[ 487   91   44  137  -97  261    6 -102  148  319  -90  180 -242   -3
   92   65   -3  132 -100  -91  -54 -305 -173 -470    6  291 -142   28
 -231 -167 -126  -95  101   19  -40  221   36  -51  -42  185  338 -355]  11
[ 423 -118 -204   80  211  159   61 -125  498 -422 -163  194   14 -402
  -99 -637  461  620   33  -22  -67 -253 -406    2  427  197 -380 -295
  519  -22   12   33  337 -304  400  104 -146  203 -440  313  333  128]  9
[ -82  487 -289 -347  315 -279   13 -137  196  640  146  -25 -130 -499
  295 -344  324   16  222 -224   18 -257   24 -121    9  146 -737   24
  267 -125 -565 -243  350  -20  -15  197  -57   60   54  127  170   -3]  5
[-152 -307 -473 -456  367  398   57   77  109 -391  -30  -77  326 -335
 -295  213  235  170 -259 -115 -202  -40 -353 -283  216  401   -7 -110
  165  307  410  -12    8  -68   66  -78 -148   93   56  182  -76  -12]  6
[ 174 -187 -277   82   38  310 -351   -8  391 -215 -194  347  -44 -471
   32 -447  261  514  321 -265 -227   81 -157 -123  188   54 -268  -68
  432  271   31  143  394 -234  285  -51  118  232 -161   33  104   99]  4
[ 367  -25   86  146  -64  149 -114 -183  189   21   96   41 -136 -176
   42  120  -24  131 -176  -71  107   89 -128  -47  -42  230 -170  -81
 -319 -207   48  -30   61   42  -13  114  145  -70 -112  148  418 -230]  4
[  56 -181 -170 -299  276  557 -513  -66 -145  172   -5 -273 -216  -88
 -207 -152  451  269 -120 -394 -234 -531 -452 -276 -114 -153 -128  126
  276 -190  241  253  -70  -62  125  294  -82  -14  -10  246  470  207]  7
[  14 -165 -293 -207  105  195  641  371  639 -631  161  192 -659  -27
   48 -297  623   86  228  544  130   27 -352 -391  460    5  112  -66
  329  257  321  279   11  129  113  -69 -289  220   -9 -144 -239  214]  1
[ 279  131 -370   31  419  443  228    0 -108    2   72 -201  214 -158
  312 -333  314  297  191 -138  493 -359 -461 -180  255  354    7  -91
  151  134  504  123  196   14 -365  186  -31 -103  140  295  -37   80]  6
[  87  252 -308   64  364  573 -404 -425  252   49 -231   98  -78 -309
   45 -116  215  -52  179  -25 -315 -258 -259 -471   -3  200 -235  494
  201 -244  -30   69   35 -197   74  -80  -73   17  107  421  153 -370]  10
[ 474 -210 -182  239  100  252  283  -24   17 -602   17 -196 -312 -336
  125 -277  204 -206  261  212  322  283 -337   31  198    8 -500   23
  530 -236  -39  384  115   -6  192  173  201  245   65   19  -69  320]  1
[ 450  130 -152  -13   13   34  231  101  179   91  155  403 -240 -159
  -91 -149  123  149   58   97   53 -345  -74 -275  -35  354  -39   14
  -60  261 -125  -46  347   71  -58   91   13   32  -70  163  301 -177]  9
[ -62  156 -399  126  571  484  227 -109 -224 -711 -181 -615  131   92
   94 -389  106  305  -80  140  223  496 -246  315  -85  191   79 -274
  380  274  694  184   34  -39   12   97  -38  248  122  110 -567   16]  1
[ 294  211 -319  422  -16  -43 -522 -253  143 -122 -333  -87  176 -230
   79   84   43  -26  251  -35   -3   41 -236  -48 -100 -274 -345  -89
   66 -738 -320  349   50  -95  167  238  -32  209  -99  -38 -124  248]  11
[-293  148   10 -215  406  389   96  -72  146 -194 -407  -60   58 -154
 -203 -232  529  247  -57   67 -514  160 -169   -4  105  -72  144  -85
  306   88  585  108  161   12 -246  -77 -123 -219 -367   93  -63  -51]  2
[ 291   87  -22 -128  -22  157  153 -174  339  108   89  482 -602 -579
  -49 -119  219  110  463  -83 -145   29 -201 -467  269  197 -446  385
  110  172 -304   33 -187 -194  295 -207  -24  174   15   21  625  147]  9
[-412   68  127 -408  424  824 -149 -408 -672   11  273   26  336 -212
  200  158  320  -69   77 -343  253 -502 -281 -221   48   93  -90  144
  -81  220 -158 -387 -263  -70  394   61  129  -39  379  244  309   34]  12
[ 274  111 -167   50  168   30  259   82   64  230 -122  143 -253  -95
   57 -174  200   87 -123  -88  113 -204   49 -370  -40  275  163    0
 -121  112   79  -63  117  -49 -272   95  -56 -155   41  143  127 -220]  8
[ -41  498 -306  -40  485  836  201  -84  634 -554  -34 -159   11  -65
    1 -269  326 -212  267  623 -181 -102 -173 -155  242  317 -328   58
    9  -75   82  127   71 -147 -229  -14 -204  -99  -68  161 -294 -111]  4
[ -85  269 -368 -141  411  899  648   43   17 -477  100   11   -7 -501
  200  135  435  122   78 -107 -339 -156 -438  -49  -79  156  163 -213
  -66   -4  600 -115  111  -23 -252  243 -121  -37  240  309  -49  -76]  0
[ -74   92 -206 -306  140  228  364  -54   23 -110  -99    6 -189 -469
  -51 -257  471  166  261  -29 -204 -173 -442 -424  223   73  191 -224
 -125  -95  -53 -362  -33 -132  112  254   12   28  308   91  432 -204]  0
[ 188   15 -317   -2  292  595 -110  -79  273 -344  -58  404   86 -269
   90  -14  455  122  221 -509  -66   45 -178 -236   -5  199 -369 -344
  286   63  708  277  167  -92  195 -113  262  -28 -135 -252  106  306]  2
[ 274  -42  -48 -111  -65   33 -195  104  301  141  -56  202 -210  -58
   23   75  282  165  -72  -58  397  -61  -23  -55   -1  293  -13   -9
 -215  156   74  184  144  -25  -27   61 -193  -42 -146  218  345 -130]  3
[ 396 -177   92  -95   12   75  205  138  334   -4  171  134 -107  -84
    4 -213  288  228 -129  -92  126  218 -240  119    1  192  186  -41
  -81  195  165  -68   86  -35   16  245 -147   41 -199  267  561 -307]  4
[ 343  -86   55  166  -40  -12  -23   70   13   23   89  196 -271   -3
  160  177   89  140 -241 -152  297  -62  -30   24  -89  209    5   -4
 -349   69  204   68   14  113  150   69   13  -79  -26   60  368 -166]  2
[ 587  -43   -5  181   53  122 -207  -18  224  -14   84  -40   12  -33
  174  166  -70   31 -405  104  -64  274 -202  104   33  238 -329   22
 -154 -205   73  174   87   50  147   95 -105 -159 -153  136  141 -311]  11
[-133  325 -164 -653  509 -117    0  118  -20 -172 -204 -102 -291 -104
  -81  -11  643  525  109 -145  -63 -263 -429 -227   30  221  261   79
  -87   -4  669 -137 -346   10 -228  152  -64 -148  -51  396  305  132]  5
[ 347 -258 -222  111  340  345 -211 -197  199 -358  209  215  367 -214
    4 -543  627  292  103 -127  239  141 -277   -5  123  162  -71 -529
  734  272  148  223  337 -167  268  219  -15  141   -7  293  -57   26]  7
[ 269  204 -102   -5  235  215  616 -171 -190   68 -220  176 -115 -332
 -155 -117  145  474   61 -525 -348  -36   28 -281  -65   87 -184  -76
  422  274  -40  -13    8 -335 -158  210  106  146  145  252 -103  452]  9
[ 228   87 -290 -307   78  210 -541 -276   17  -25 -142  123 -217  -74
 -466  222  511 -304  118 -670 -141  136 -192 -638 -301    8   16  339
  116 -343  334  474 -117 -157    0  -19  348  246  313 -148  309  340]  7
[ 537  245 -168  -62  126  -15   -4   74  511  269 -327 -123 -194 -155
  170 -209  -29  344 -199 -227  110 -133  -36 -128  102  217 -112    3
  -35 -154  181  -11  256  -27 -217  217  -36 -119 -190  274  257 -362]  11
[-193  181 -250  -93  455  372  361   48  243  100  -16 -177 -592 -393
  202 -315  333  530   77  251 -371 -150 -370 -265 -116  133 -361 -271
  381  319  161  166  283  175 -154  238  -45   44 -113  252 -219   49]  11
[ 338   -4   33   66   62  111  223  -26  272  -73  139  276   13  143
  -48   17  194   32 -133  -24  251  -18 -161   84 -105  224  -12  -15
  -28  104 -133 -128   48    1  182  141 -282  -35 -116  316  212 -288]  6
[ 210  175    2  -61  128  162   36  123  240  155  -70  -11 -107  -73
  114    9   45   73 -275 -148  111  164  -31  116 -134  188   -9   62
 -228   12  -90  -58  201   73 -170  137 -154   26  -95  161  -35 -276]  12
[ 182 -143  -43 -191  224  381 -298   15 -391 -161 -106   86 -352 -557
   99 -262  322  333  506  -64  -53 -107 -730 -547   58   50 -427 -245
  412  -19 -164 -234 -214  167  216  167  218   73 -219  -82  295  267]  11
[ 198    2 -380 -206  357  397 -351   13  -92 -444  -31  -82  -20  -11
  -55  -45  185  295 -206  293 -418 -370 -545 -362    7  268 -181 -347
 -233   34  -19   95  224  135  -21  112   88 -216 -179  174  210   81]  7
[ 190   94 -574  227  397  473  307 -208  536 -596  -67 -478 -102   28
  179   28  412 -174 -224   91  -55  378 -340 -155 -203  -31   26  -56
 -140 -195  473  356   45 -108 -321  271  -41  -21  197  243   34 -114]  3
[-108  154  131  -89  200 -154  188 -238    4  329    6  -39 -247 -257
   -2   83  278  -69   63 -202  367 -307  -14  178  -59   25 -260  -61
  667  423  170  126   32  -58  493  135 -189   76   75  326 -150  168]  1
[ 474  -48   68  -60 -132 -158   83   81  219  220  -31   87 -364   83
  164  -95  -77    2  -94  -44  325   20   -6  -80   -8  318  -60  -32
 -159   75 -226   60  303  141   16  184  -27  145 -226  164  304 -365]  10
[  55   55 -156 -333  282  177  262 -282   60 -183 -255  100    1 -218
  -52  413  318  177 -189 -303 -462  336 -168 -628  -28   36 -520 -293
  235 -325   61 -136  108   -6  101  111  408  122  171  -48 -442  295]  5
[ 169  -15   82  -21  -73  -78 -106  146   93   64   14  -62 -373  -48
  244  -28   38  -38 -144  201  266   41  -54   12    9  187  -78 -154
 -317  -93  -33  137   39  158   49  107   31  -69    3   20  319 -243]  4
[  49  330 -120  250  339  337  224 -189  400 -475 -234  472 -153 -466
 -184  169  783  200  -78   26 -539  487 -190 -204   66  155   42  -47
  171   53  380  512 -119  -62   29  -63  -49   11  106  131 -220   69]  8
[-207  -69 -316 -342  331   15   80  -36  115 -123  141  312 -562 -140
  232 -290  629  458  254 -198   79 -405 -156 -390  233  169   27  151
  103  142  206  189 -204   36    9 -125 -213  -51   24  330  615   58]  2
[ 377  -93   85  100  -94 -174  227  125  125  174  -46    5   73   65
    4  127 -139   63 -166   30   68  132 -208  177  -44  190   21 -195
  151  246  125   39  252   25   57  196  -84   -2 -107  180 -260  -90]  3
[ 530  308 -445  364  146  616   47 -153  132 -633 -171  123  -15  -57
  150 -244  106    6  -60  123 -163 -350    4 -307   94  105 -427 -258
   34 -331 -116  151  553 -118  101  -17  114   63  160  -35 -331   69]  4
[ -83  -74 -183 -643  181  401  232   63  149  -56 -446  201  305 -280
 -233  511  682  452 -300  102  -11   78 -403 -244 -148   60   21 -268
 -153 -137  524  114  297 -244  -30  190 -242  189 -221  318  178  486]  4
[ 466  -97 -203   96  -63 -162    4    6  164  166  -33  402  -58 -414
  136   -3  184  384  235 -197  146  -56 -277 -277  116  140  -15 -295
    2  -15 -127  230  182   -3   -7  258   86   21   32  198  255  122]  10
[ 301   72   71  169  -86 -383 -125 -120  125  246  -86   48   22 -175
   42  108   74  145 -219  -82   69   12  141  -47  150  269 -213   47
   -1   76    6   37  128  -96  -33  -50  -18   12   91  224   76 -123]  11
[ 443 -127  117   89  -42  206  -79  -71  285   -9   35  171 -434  408
  236 -205  114  256 -322 -116  -71  143 -267 -336  116  262   88   99
 -417   87   45  -34   81   21   68   20  115 -118 -189   14  439 -367]  7
[ -49  216 -215 -428  299  520 -288   10  -49 -458  298  -39  156 -238
 -112 -256  247  -28    3  168 -315 -284 -335 -132    7  340   74  192
  175  198  139 -331   87 -112   15  -31  -80  372   35  249  270 -178]  9
[-321  305   25 -240  294  295  297 -169  592 -137 -441  -58 -166 -265
 -452 -321  294  642  136 -194 -608 -279  -78 -107  245   25 -118 -418
  443  377  161   33 -163 -101  310  117   19  125  -16  272  267  -48]  1
[ 598  210   28  139  211  492  271  133  103   40 -138 -151 -147  102
  192  193    8   99 -364  -30  167  106  -45  -37 -110  289 -245 -306
 -355 -229  200  254  190  244 -115  320   23  -90 -118   12 -221 -261]  0
[ 357  207   41 -102  111   38  220  159  453  197  180  208 -285   79
  103 -122  152  179  -41  223  219  -60   -7  -97 -169  167 -102   45
  -88  191 -304 -170  310  176 -167  289  -73   -3  -90  316  -42 -279]  5
[ 296  148  106 -132   11   -4 -132    9   38  254   32  -48 -252   14
  237    8  115  146 -198   78  -53 -167 -268 -157  -28  143 -316   79
 -175 -257 -258 -112  241  118   29  259  125  -56  105  263  198 -171]  4
[-229 -186 -241 -598  411  370  411  112 -137 -153  101  367   85 -332
   78   78  493  386 -128   27  112   43 -221 -226  264   53    6 -144
  511  455  548  189   65  -26 -116 -170 -133 -266 -131   87 -234  640]  8
[ 275   33  -23  190  -63 -101 -125  187  161  138  -77  198 -109  -70
  227   29  -25   39  -24  167  -60  -82 -172  -67  -14  179  138   64
 -457    4 -184  -50  116   79 -169  118   -6 -251  -91  159  226 -375]  0
[-182  265  -39 -440  321  148 -497 -319 -271 -103 -480  -88 -258  122
 -124   75  737  128  197 -394   73  159 -177 -382 -248  152 -385  166
  100 -176  510   41  -24   23 -213 -152  382 -121   12   65  304  257]  10
[ 377  -75 -145  -79   -5 -171 -197  115   43  188  213  239 -163  -85
  -70  -68   89   10   -1 -167  -77 -194 -324 -157   -8  380   47  -82
 -206  -44   17   13   72  111  -18   51   28 -320   61  122  450 -271]  1
[ -68   12   62  -30  485  154  365 -148  -66  130   -4  362  359 -690
 -256  -51  742  -52  151 -115   76 -199 -387   13 -111   86   70 -262
  238  129  161  418    4 -361  460  225   93   42  191  260  -74  491]  5
[-333  533 -256  471 -222 -126 -605 -151   90 -370   -5  134 -283 -166
 -421 -510   -2   -9  332  764 -809 -340  402  -20  111  212  -53    2
 -220   32 -407  234  477 -122 -128 -377  199   14  240 -236 -124 -153]  7
[ 252  182 -161  -87   -3  -67 -171 -183  274  267 -317  197  146  -68
 -195  135 -217 -173 -132 -231 -394  -82  302 -277 -253  -27 -161   35
  161 -480 -102 -152  -80 -476  306  -17   23   41  311  143  219 -142]  8
[ 197   -3  234  161  -52    1  233  150   41   -5  -46   46 -276  -18
  -12  189  211  227 -267  125   63   65 -201  156  -66  381  -29  -42
 -407   28  218  -98  -14   71  -87   98  -61 -119    8  257  153 -249]  0
[ -96 -174  -34 -447  224  394  309   -1  455   10  -94   91 -352   59
  104   58  284 -150 -372  187 -100  231 -137 -362   34  108 -265   55
   87 -393  382  380   54  -12   73 -332 -145  167 -205  -36   71   98]  7
[-166   72 -224 -386  309  293   29 -190 -458  282 -213  -63  523 -365
 -172  183  510  -51    0 -259  300 -196 -244 -375 -152  -22 -110 -110
  259 -366  210  144  114   28 -216  186  223   61  274  117  169  341]  6
[  40  124 -229 -256  414  558   54 -110  277 -368  -29  -58  315 -191
 -306    1  575  162 -317  -79 -576 -155 -385 -323  286  100 -234 -223
  -24 -262  268  -90  149 -165  -23  -78  -96 -118  -26  -45 -214  250]  7
[-149  -48    4 -617  520  126  338  -73  507  222 -474 -458 -332  -26
   61 -116  328  -25  -91  393 -306  175 -420 -458  -50 -115 -263 -177
  251 -247  115 -126  -79    6  156  258 -158  -31 -248  320  172 -283]  5
[-371 -172 -198 -624  387  206  582  -26  117  -61  225  128 -165   66
 -161  -44  666  448 -240 -488  213 -496 -466 -140   13   11  212   56
  381  302  491  -91  -16  -37  198  143 -197   16 -121  300   12  368]  3
[ 567   91   46   96  -55  -40  -65  104  112  427  271  396 -251 -175
   29  -50 -282  302  -78  219   10 -266  -53 -234    4  391 -305   46
 -112   56 -496 -210  224  206  245   69   11   17   25  121   59 -410]  10
[ 290  157 -440 -230  240  233   18 -171  369 -528 -479  -52 -260   76
  -82  -79  361 -295 -320  149 -167  160   86 -507  221  441 -742  370
  347 -454  188  150  329 -305   14 -325  105  163   29   29 -128   61]  8
[ 448   35   25  140  -30   48   16  129  210 -221  -98  171  -12  291
   73   -7  260  183 -234   16  146 -173 -227 -169  161  474  -33 -189
 -366  174   17  -76   76   72 -226  -54 -276  -36 -229  232  275 -176]  6
[-197  -42 -356 -290  234  510  542  138   47 -542 -183 -151 -162  -96
  131   49  321  378    5  -41   20 -410 -415 -251  437  183 -180 -307
   18  291  157   12    1    8 -116   39 -284   50   70  195 -236  421]  9
[-222  -63  -75 -640  466  485  266 -227   15  133 -643 -411  135  -51
  -99  306  417 -307 -123 -361   15  350 -464 -291  -31  -25 -271  203
   19 -437  405  297 -203 -137  -55  -16  -12  -44   73  184   68  256]  5
[ 330   97   76  301  404  350 -380   68  -68 -194  239 -146   30 -364
  247 -158  118  -11 -186  426  -68  145 -135    1  -74   89  -37  -65
 -161 -184    0  156 -157  348   -8  147   83    7  -56   65  249 -488]  2
[ -95  163  -15 -254  443  704 -198 -238  137 -260 -322 -278  104  111
   56 -161  403   41  -20   86   24  196 -299 -346  158  423  157   97
  -53   64  545  302 -162  -95  -99   90  103  277 -186  194  257 -291]  9
[-141   11  127 -214  354  152    0  -38  396  -22 -283 -194  425  -47
  -96 -253  294  196 -256  176   99   96  107  341  495   41  -33 -341
  418  344  207  322  138 -262  425  139 -256  -70 -280   96 -348   -4]  12
[ 409  -18  158 -120  -84  -45  123  291  129  144 -122  215 -164  205
   57   94  122  112 -338 -121  322  -76 -105   35  -42  424  114   -9
 -324   -8  273  121   80  119 -289  153   42 -184 -291  206  475 -142]  1
[ -88  -35  -23 -373  -12 -224 -201   98 -331  -78 -337  511 -322 -458
   54  312  420  373  253 -289 -173 -150 -614 -255  123   -9  208 -116
   54  -55  277  274 -167  234  121   67  157 -143 -194   85  320  411]  5
[ 270  -51  -72  253  205  492  144  -48   65 -576 -171   67 -392   96
   35 -282  437  401   28  -45 -209  212 -169 -401 -184  224 -357  -35
   91  -46 -152  234   28   12  -10  216  261  680  -89  117  144  147]  2
[  27  -52  -56 -153  452  418  153  -81  -20 -486  -62 -326 -129  436
  284 -105  417  -55 -390 -229 -112  502 -284   45  -94  185 -136 -102
   77 -114  386  332  126  209 -289   26   76  -40 -127  170 -218  -54]  7
[ 354   73  -91   94   23 -147 -128   45   53   44   52  345  -24 -155
  -53  -23  227  198 -246 -124 -110  -36  -59  -60 -116  275  182  -54
 -152  171  -42  -13  176   80   33  144 -106   87  -76  204  276 -354]  5
[  -4  171 -575 -122  671  566  349  -99   55 -447  -62   85  179 -205
   45 -296  527  366  -48 -203  123 -444 -219 -289   76  374 -484 -309
  176  167  136  146  287   73 -235  -56   14    3 -117  222 -120  335]  5
[ 271  -22    6  -10  -33 -205   20   24   64   85  -69  -79   43  246
  -36   77   25  -96 -394   51   27    4   44 -158  -70  125  100   -2
 -192  -17  -46  -42  256   41  -58   42   19   72  176  125  -80 -260]  10
[-206  153 -153 -178  242  150  303   66  215  -36  202  233  228 -338
 -373  -68  448  357  -84  -99    5  -81  206   38 -213  274  281   10
  320  546  252  132   48 -245 -129  187    1  452  247  372  -18  104]  3
[ 131  -19  -47  -59  168  362 -314  -12   19 -367 -253 -121  109 -285
 -363   21  329  543 -386  508 -352   54 -288  120  273  267 -191  157
  189   79  389  117   98 -145  138  -44 -267  -53 -115  379   33  -94]  11
[ 472  -76   51   74  -47 -169   59   99  -12  181   35   37 -198  197
  147   43  276  -36 -286  -58   37 -127 -188 -276  -12  172 -159  -92
 -235 -149  -93 -235  187  111 -170  128 -101 -207  -42   82  112 -206]  0
[ 151   59 -389   68  122   47  -61  191 -180 -705   71  316   89 -452
 -224  216  770 -265  -58 -113  -75   -9 -144 -157  -57  124  303 -101
   36  212  529  189   73  -42   22 -119 -140  157  194 -201 -142  227]  11
[  86  -27 -589  427  161  212 -222  -28  113  180  178 -165  -94 -453
  283 -293  -31  192   69 -212 -252 -472  167 -226  -76   33 -423 -210
  519 -141  -35 -243  204 -242 -291  186 -273   -1  108  149 -294  -26]  1
[ 506  114 -111   75  -33   86  224   68   -5  188  298  249 -150  -30
  155    2  -62  106   -2  -75  251 -219  -74  -78   15  474   45 -144
 -281  253   34    5  131   42  -44  192 -124  -61   11  142  323 -250]  9
[  26  140 -326 -547  441  362  492   66  -65 -218 -357  -49 -200 -491
   82 -376  168  402  460  -38 -433 -229  149 -333  185 -197 -190 -217
  665  198   -3  -80  234 -155   41  338  173   69  -82  178  148  163]  12
[ 182  390 -266  -42  425  218  262 -265  881   87 -117 -237 -479 -324
  398 -139  135  564  170  -72   86  177 -530 -184  184   97 -308  -10
  279  -30  201  257 -133  -68   18  350   56 -100  315  574  -20  -40]  6
[ 336  -56   74 -252  351  553 -220   23   80 -145 -501 -136   18 -313
  -56  256  212  584  -75 -204 -215  167 -221  -77   58 -178 -304 -184
  386  -84  508  148  -28 -105  271  224  -67  -44 -390  167 -177  282]  6
[ 307 -103  -30  -46 -117 -108  188   27  -39   91  -46  440 -337   19
  -90  343  285  291 -119 -184  240 -144 -290 -151  -46  352  -16  -28
 -324   47   47  178   77  115  133  172  -66  -76  -41  236  245   56]  5
[ 274   27   20   36  -23  100   63   47 -145  -19   -9   83 -113  -23
  -22   92  193 -137 -250 -108  129   -3 -140   -3 -251  280  163  -90
 -198   -1  120 -108  191   52  -52   86 -135   39  -45  127  105 -292]  3
